[[129 130 134 130 130 128 133 129 138 131 129 145]
 [130 135 128 148 132 129 134 131 131 133 129 134]
 [128 130 132 130 129 128 132 130 130 129 129 152]]
->
[[145 134 152]
 [129 129 129]
 [131 133 129]
 [138 131 130]
 [129 131 130]
 [133 134 132]
 [128 129 128]
 [130 132 129]
 [130 148 130]
 [134 128 132]
 [130 135 130]
 [129 130 128]]

[[120 149 143 128]
 [123 139 120 131]
 [119 139 118 134]
 [136 136 108 149]
 [128 112 131 128]
 [118 149 126 131]]
->
[[128 131 134 149 128 131]
 [143 120 118 108 131 126]
 [149 139 139 136 112 149]
 [120 123 119 136 128 118]]

[[135 137 130 121 116 128 134 129 141 131 120 127 128 131 144]
 [128 137 121 134 126 128 137 134 120 155 114 132  98 132 139]
 [128 125 132 134 118 124 122 117 128 133 109 131 111 133 128]]
->
[[144 139 128]
 [131 132 133]
 [128  98 111]
 [127 132 131]
 [120 114 109]
 [131 155 133]
 [141 120 128]
 [129 134 117]
 [134 137 122]
 [128 128 124]
 [116 126 118]
 [121 134 134]
 [130 121 132]
 [137 137 125]
 [135 128 128]]

[[131 128 135 110 122 132]
 [129 119 112 121 120 124]
 [115 111 123 124 129 131]
 [121 144 140 141 133 132]
 [121 136 149 124 133 135]
 [120 134 148 122 129 112]
 [122 118 111 135 129 140]
 [137 128 123 140 128 118]
 [123 131 128 150 139 131]
 [121 138 140 113 119 108]
 [120 140 141 118 127 142]
 [131 119 123 131 134 128]]
->
[[132 124 131 132 135 112 140 118 131 108 142 128]
 [122 120 129 133 133 129 129 128 139 119 127 134]
 [110 121 124 141 124 122 135 140 150 113 118 131]
 [135 112 123 140 149 148 111 123 128 140 141 123]
 [128 119 111 144 136 134 118 128 131 138 140 119]
 [131 129 115 121 121 120 122 137 123 121 120 131]]

[[122 116 125 139 139 134 126]
 [132 140 151 120 126 150 130]]
->
[[126 130]
 [134 150]
 [139 126]
 [139 120]
 [125 151]
 [116 140]
 [122 132]]

[[130 125 113 111 114 106 110 121 132 124 138 124 121 115 150]
 [133 142 145 141 114 109 150 143 143 107 126 113 126 122 125]
 [115 113 140 139 126 121 106 132 137 108 129 131 114 110 125]]
->
[[150 125 125]
 [115 122 110]
 [121 126 114]
 [124 113 131]
 [138 126 129]
 [124 107 108]
 [132 143 137]
 [121 143 132]
 [110 150 106]
 [106 109 121]
 [114 114 126]
 [111 141 139]
 [113 145 140]
 [125 142 113]
 [130 133 115]]

[[149 130 115 115 129 131 131 123 122 144 127 127 112 146 126]
 [123 117 128 132 129 130 130 130 131 122 137 139 132 122 134]
 [125 141 137 115 128 128 128 113 114 124 138 139 104 122 141]
 [144 126 119 119 113 117 116 114 111 137 140 144 124 137 134]]
->
[[126 134 141 134]
 [146 122 122 137]
 [112 132 104 124]
 [127 139 139 144]
 [127 137 138 140]
 [144 122 124 137]
 [122 131 114 111]
 [123 130 113 114]
 [131 130 128 116]
 [131 130 128 117]
 [129 129 128 113]
 [115 132 115 119]
 [115 128 137 119]
 [130 117 141 126]
 [149 123 125 144]]

[[140 132 123 104 121 121 121]
 [129 126 125 131 131 132 124]
 [117 118 119 144 131 131 127]
 [129 125 125 131 132 133 124]
 [129 131 128 127 127 124 131]
 [116 130 121 135 119 118 134]
 [125 121 128 134 133 131 127]
 [132 134 131 123 127 116 137]]
->
[[121 124 127 124 131 134 127 137]
 [121 132 131 133 124 118 131 116]
 [121 131 131 132 127 119 133 127]
 [104 131 144 131 127 135 134 123]
 [123 125 119 125 128 121 128 131]
 [132 126 118 125 131 130 121 134]
 [140 129 117 129 129 116 125 132]]
---
[[109 141 125 138 147 106 124 119 123 141 126 147 109 125]
 [122 135 126 146 138 120 123 135 126 133 124 140 125 123]
 [145  98 122 138 109 142 142 131 122 127 142 123 127 115]
 [121 143 130 116 137 120 122 117 129 128 120 130 123 138]]
->
[[141 125 138 147 106 124 119 123 141 126 147 109 125 109]
 [135 126 146 138 120 123 135 126 133 124 140 125 123 122]
 [ 98 122 138 109 142 142 131 122 127 142 123 127 115 145]
 [143 130 116 137 120 122 117 129 128 120 130 123 138 121]]

[[121 126 119 134]
 [111 116 134 136]
 [130 128 134 117]
 [127 136 106 143]
 [127 131 116 137]
 [132 136 126 125]
 [126 120 135 117]
 [144 143 119 134]]
->
[[126 119 134 121]
 [116 134 136 111]
 [128 134 117 130]
 [136 106 143 127]
 [131 116 137 127]
 [136 126 125 132]
 [120 135 117 126]
 [143 119 134 144]]

[[133 127 130 131 129 129 131 129 126 134]
 [134 145 143 135 120 147 127 129 132 129]
 [129 124 134 129 127 129 131 136 127 124]
 [125 132 104 133 129 132 128 138 120 120]]
->
[[127 130 131 129 129 131 129 126 134 133]
 [145 143 135 120 147 127 129 132 129 134]
 [124 134 129 127 129 131 136 127 124 129]
 [132 104 133 129 132 128 138 120 120 125]]

[[136 126]
 [151 129]
 [135 125]
 [120 130]
 [121 130]
 [105 127]
 [106 127]
 [120 130]
 [151 129]
 [151 129]
 [105 127]
 [120 130]]
->
[[126 136]
 [129 151]
 [125 135]
 [130 120]
 [130 121]
 [127 105]
 [127 106]
 [130 120]
 [129 151]
 [129 151]
 [127 105]
 [130 120]]

[[139 137 138 128 108 125 134 121 113]
 [103 131 127 122 155 132 126 127 133]
 [120 138 107 124 144 118 136 140 133]
 [109 131 130 125 147 132 126 126 130]]
->
[[137 138 128 108 125 134 121 113 139]
 [131 127 122 155 132 126 127 133 103]
 [138 107 124 144 118 136 140 133 120]
 [131 130 125 147 132 126 126 130 109]]

[[105 144 110]
 [114 137 138]]
->
[[144 110 105]
 [137 138 114]]

[[134 136 147 116 128 130 138]
 [110 114 131 158 141 134 137]
 [137 117 134 128 144 139 122]
 [134 125 132 123 134 150 114]
 [121 135 140 137 127 119 147]
 [124 122 111 126 122 126 117]
 [105 119 131 150 131 135 136]
 [124 135 135 142 131 143 129]
 [126 130 147 146 141 127 148]
 [141 127 132 108 128 126 124]]
->
[[136 147 116 128 130 138 134]
 [114 131 158 141 134 137 110]
 [117 134 128 144 139 122 137]
 [125 132 123 134 150 114 134]
 [135 140 137 127 119 147 121]
 [122 111 126 122 126 117 124]
 [119 131 150 131 135 136 105]
 [135 135 142 131 143 129 124]
 [130 147 146 141 127 148 126]
 [127 132 108 128 126 124 141]]
